Below is a small trained network, with its code and all its weights. Each question gives an input and a target symbol and asks what happens when units are switched off, that is, made to give their printed mean instead of their output.

import numpy as np


def w(rows, s, z=0):
    codes = np.array(rows[::2]) - 128.0
    scale = np.full(codes.shape[1], s)
    scale[-1] = z or s
    return codes * scale


def f(y):
    return y / 2 * (1 + np.tanh(0.7978845608 * (y + 0.044715 * y**3)))


def softmax(a):
    e = np.exp(a - a.max(-1, keepdims=True))
    return e / e.sum(-1, keepdims=True)


def log_softmax(a):
    a = a - a.max(-1, keepdims=True)
    return a - np.log(np.exp(a).sum(-1, keepdims=True))


def net(x, mask):
    ids = ['αγδεηθμπφψ'.index(c) for c in x.split()]
    T = len(ids)
    res = E[ids] + P[:T]
    r = res
    for j in range(3):
        rows = slice(3 * j, 3 * j + 3)
        q, k, v = (r @ M[0][rows].T for M in (Q, K, V))
        z = softmax(np.where(np.tri(T) > 0, q @ k.T / 3**0.5, -1e9)) @ v
        o = O[0][rows]
        res = res + np.where(mask[j], z, o[:, -1]) @ o[:, :-1]
    y = f(res @ A[0][:, :-1].T + A[0][:, -1])
    res = res + np.where(mask[3:27], y, B[0][:, -1]) @ B[0][:, :-1]
    return log_softmax(res[-1] @ U[:, :-1].T + U[:, -1])


Q, K, V, O, A, B = {}, {}, {}, {}, {}, {}
E = w([
[124,193,100,51,104,115,107],'α',
[68,121,110,173,40,220,105],'γ',
[116,114,130,136,111,5,120],'δ',
[140,111,107,108,170,133,147],'ε',
[145,96,83,131,98,126,149],'η',
[139,124,111,98,149,125,145],'θ',
[131,120,107,111,173,142,141],'μ',
[138,153,104,74,105,120,145],'π',
[151,53,111,151,147,129,175],'φ',
[211,96,173,102,136,165,38],'ψ',
],0.019)
P = w([
[167,254,146,166,128,161,207],'0',
[122,63,113,19,122,123,145],'1',
[122,70,114,49,115,112,125],'2',
[123,67,109,85,110,112,117],'3',
[126,62,106,103,115,113,99],'4',
[138,54,103,118,105,103,89],'5',
],0.0096)
Q[0] = w([
[110,133,143,191,127,175,112],'h1',
[159,112,102,128,138,73,102],'h1',
[136,48,75,112,72,124,86],'h1',
[87,151,251,181,149,120,87],'h2',
[67,142,160,137,126,167,146],'h2',
[217,111,123,89,179,112,109],'h2',
[130,68,124,89,147,138,134],'h3',
[119,81,113,135,91,168,164],'h3',
[152,101,125,83,109,135,44],'h3',
],0.011)
K[0] = w([
[112,105,93,102,126,170,61],'h1',
[129,151,211,181,90,102,138],'h1',
[246,179,205,138,81,155,125],'h1',
[51,120,132,136,94,60,130],'h2',
[2,150,62,119,175,127,189],'h2',
[218,139,228,82,156,126,87],'h2',
[234,170,182,188,190,114,163],'h3',
[117,149,82,207,108,131,195],'h3',
[165,210,181,149,116,141,114],'h3',
],0.0078)
V[0] = w([
[254,204,199,181,212,139,93],'h1',
[219,84,117,110,109,158,123],'h1',
[128,149,94,126,153,43,209],'h1',
[72,225,94,111,134,182,219],'h2',
[195,158,82,136,188,250,176],'h2',
[68,90,53,116,156,142,170],'h2',
[165,9,126,195,153,133,210],'h3',
[214,138,187,110,127,129,45],'h3',
[108,39,113,52,68,210,84],'h3',
],0.0077)
O[0] = w([
[7,109,150,118,130,119,188,149],'h1',
[82,133,157,61,177,154,85,135],'h1',
[150,186,126,183,143,158,197,253],'h1',
[99,98,28,78,150,83,122,111],'h2',
[54,120,86,14,34,64,200,124],'h2',
[155,158,91,141,144,57,139,163],'h2',
[89,229,158,125,171,127,104,141],'h3',
[71,76,157,87,1,203,155,72],'h3',
[178,147,215,45,64,70,131,4],'h3',
],0.0077,0.0033)
A[0] = w([
[151,236,231,160,113,141,171,127],'n1',
[162,168,134,194,76,156,86,21],'n2',
[71,158,186,202,65,235,125,110],'n3',
[149,170,111,136,206,79,197,233],'n4',
[88,119,43,62,207,70,194,132],'n5',
[101,152,47,134,166,172,69,226],'n6',
[194,80,100,85,209,72,108,87],'n7',
[196,193,149,133,186,194,125,119],'n8',
[43,139,136,167,58,101,118,148],'n9',
[102,114,85,46,40,137,98,115],'n10',
[98,254,147,91,89,31,136,83],'n11',
[127,87,100,155,48,71,201,139],'n12',
[112,224,113,153,95,168,115,171],'n13',
[220,70,35,158,112,126,124,95],'n14',
[135,206,169,76,146,153,146,146],'n15',
[128,70,93,171,156,209,109,130],'n16',
[109,122,174,118,104,25,145,68],'n17',
[153,148,82,91,192,60,126,255],'n18',
[34,179,92,167,81,251,172,52],'n19',
[150,160,107,236,183,127,54,71],'n20',
[129,178,83,183,150,129,169,50],'n21',
[183,90,104,96,74,140,57,181],'n22',
[61,103,102,53,58,35,109,125],'n23',
[150,80,110,147,129,173,137,159],'n24',
],0.0082,0.0039)
B[0] = w([
[219,91,105,136,173,167,57,148],'n1',
[169,113,132,132,163,66,103,147],'n2',
[106,155,11,111,161,169,195,169],'n3',
[107,139,132,135,50,131,140,251],'n4',
[154,117,173,185,131,107,58,255],'n5',
[158,154,121,154,80,124,152,199],'n6',
[119,184,72,153,158,162,155,182],'n7',
[205,145,54,143,182,68,129,153],'n8',
[149,160,92,115,199,66,145,160],'n9',
[93,160,174,158,98,104,154,216],'n10',
[154,97,52,105,164,189,124,163],'n11',
[120,161,83,136,149,193,147,190],'n12',
[175,150,53,121,178,70,178,147],'n13',
[91,197,154,111,187,115,85,214],'n14',
[181,146,97,147,157,92,31,132],'n15',
[154,117,75,118,139,109,176,180],'n16',
[102,145,86,93,125,173,150,156],'n17',
[114,163,102,150,55,134,222,236],'n18',
[191,82,128,100,247,2,93,178],'n19',
[30,124,179,110,60,142,119,211],'n20',
[97,48,157,71,123,127,97,182],'n21',
[103,125,147,135,69,137,192,190],'n22',
[188,143,130,153,187,85,96,235],'n23',
[150,159,115,163,126,63,136,160],'n24',
],0.0072,0.0097)
U = w([
[183,151,10,156,150,114,191,170],'α',
[14,148,157,138,2,160,190,235],'γ',
[186,102,248,171,80,62,94,204],'δ',
[199,123,187,178,160,91,41,94],'ε',
[162,157,129,125,207,134,22,115],'η',
[139,95,125,124,138,127,95,38],'θ',
[144,85,116,108,134,134,102,112],'μ',
[82,130,146,88,174,95,120,27],'π',
[165,82,142,122,115,114,142,5],'φ',
[136,112,127,121,158,142,86,111],'ψ',
],0.0078,0.0031)

Each question gives the input, a string of symbols that net reads in full, and the target symbol t.
The units are the heads (3 rows each of Q, K, V and O) and the neurons (one row each of A and B). Each row of codes is followed by its name. A weight is (code - 128) times the scale printed after its matrix; where a second scale follows, it is the last column's (O, A, B and U).
mask holds one flag per unit, heads first, then neurons. A switched-off unit (its flag False) gives its mean, the last column of its rows in O or B, instead of its output. The means were averaged over made-up inputs and are rounded, as every weight is.
A unit's drop is (log p(t) with every unit on - log p(t) with that unit switched off) / (log p(t) with every unit on - log p(t) with every unit switched off).
The circuit of an input: a set's keep is (log p(t) with only the set's units on - log p(t) with every unit switched off) / (log p(t) with every unit on - log p(t) with every unit switched off). Starting from the 12 units with the biggest drops (on a tie, the unit counted first), units are removed one at a time, each time the one whose removal leaves the highest keep (on an exact tie, the one counted first), for as long as the keep stays at least 0.8.
units of the circuit, in order: the units of the circuit, biggest drop first
unit that matters most: the unit with the biggest drop
k most important neurons: the k neurons with the biggest drops, biggest first
which heads matter: for each layer, one digit per head in row order, 1 if its drop is at least 0.15 and else 0, layers parted by /
input α φ γ δ γ α, target γ: units of the circuit, in order : (h3, n19)
input ψ θ ε π δ δ, target π: units of the circuit, in order : (h1, n9)
input δ γ γ δ δ δ, target ε: units of the circuit, in order : (h2)
input γ ψ δ η, target δ: units of the circuit, in order : (h3, h2)
input γ ψ η δ γ ε, target δ: units of the circuit, in order : (h3, h2)
input η ε δ ψ ψ, target γ: units of the circuit, in order : (h3, n3, h2)
input δ δ ψ, target α: units of the circuit, in order : (n3, h2, h3, n8)
input ψ γ δ ε ε, target π: 2 most important neurons : (n19, n23)
input π μ α α η π, target γ: units of the circuit, in order : (n19, n8)
input γ δ γ γ, target δ: which heads matter : 101
input θ γ γ π δ γ, target δ: 2 most important neurons : (n18, n2)
input θ π φ δ δ θ, target γ: which heads matter : 000
input γ δ φ δ, target γ: which heads matter : 010
input π η δ γ γ π, target γ: units of the circuit, in order : (n19)
input φ η δ ψ γ π, target η: which heads matter : 011
input γ δ θ δ θ ψ, target δ: which heads matter : 101
input φ δ φ ψ θ δ, target η: 3 most important neurons : (n1, n18, n4)
input δ φ π ψ, target α: 2 most important neurons : (n3, n16)
input φ η α π φ, target γ: 2 most important neurons : (n23, n19)
input ψ θ φ δ δ α, target π: unit that matters most : h1
input ε δ η ε, target γ: which heads matter : 010
input δ π θ θ ψ ψ, target γ: 3 most important neurons : (n3, n22, n23)
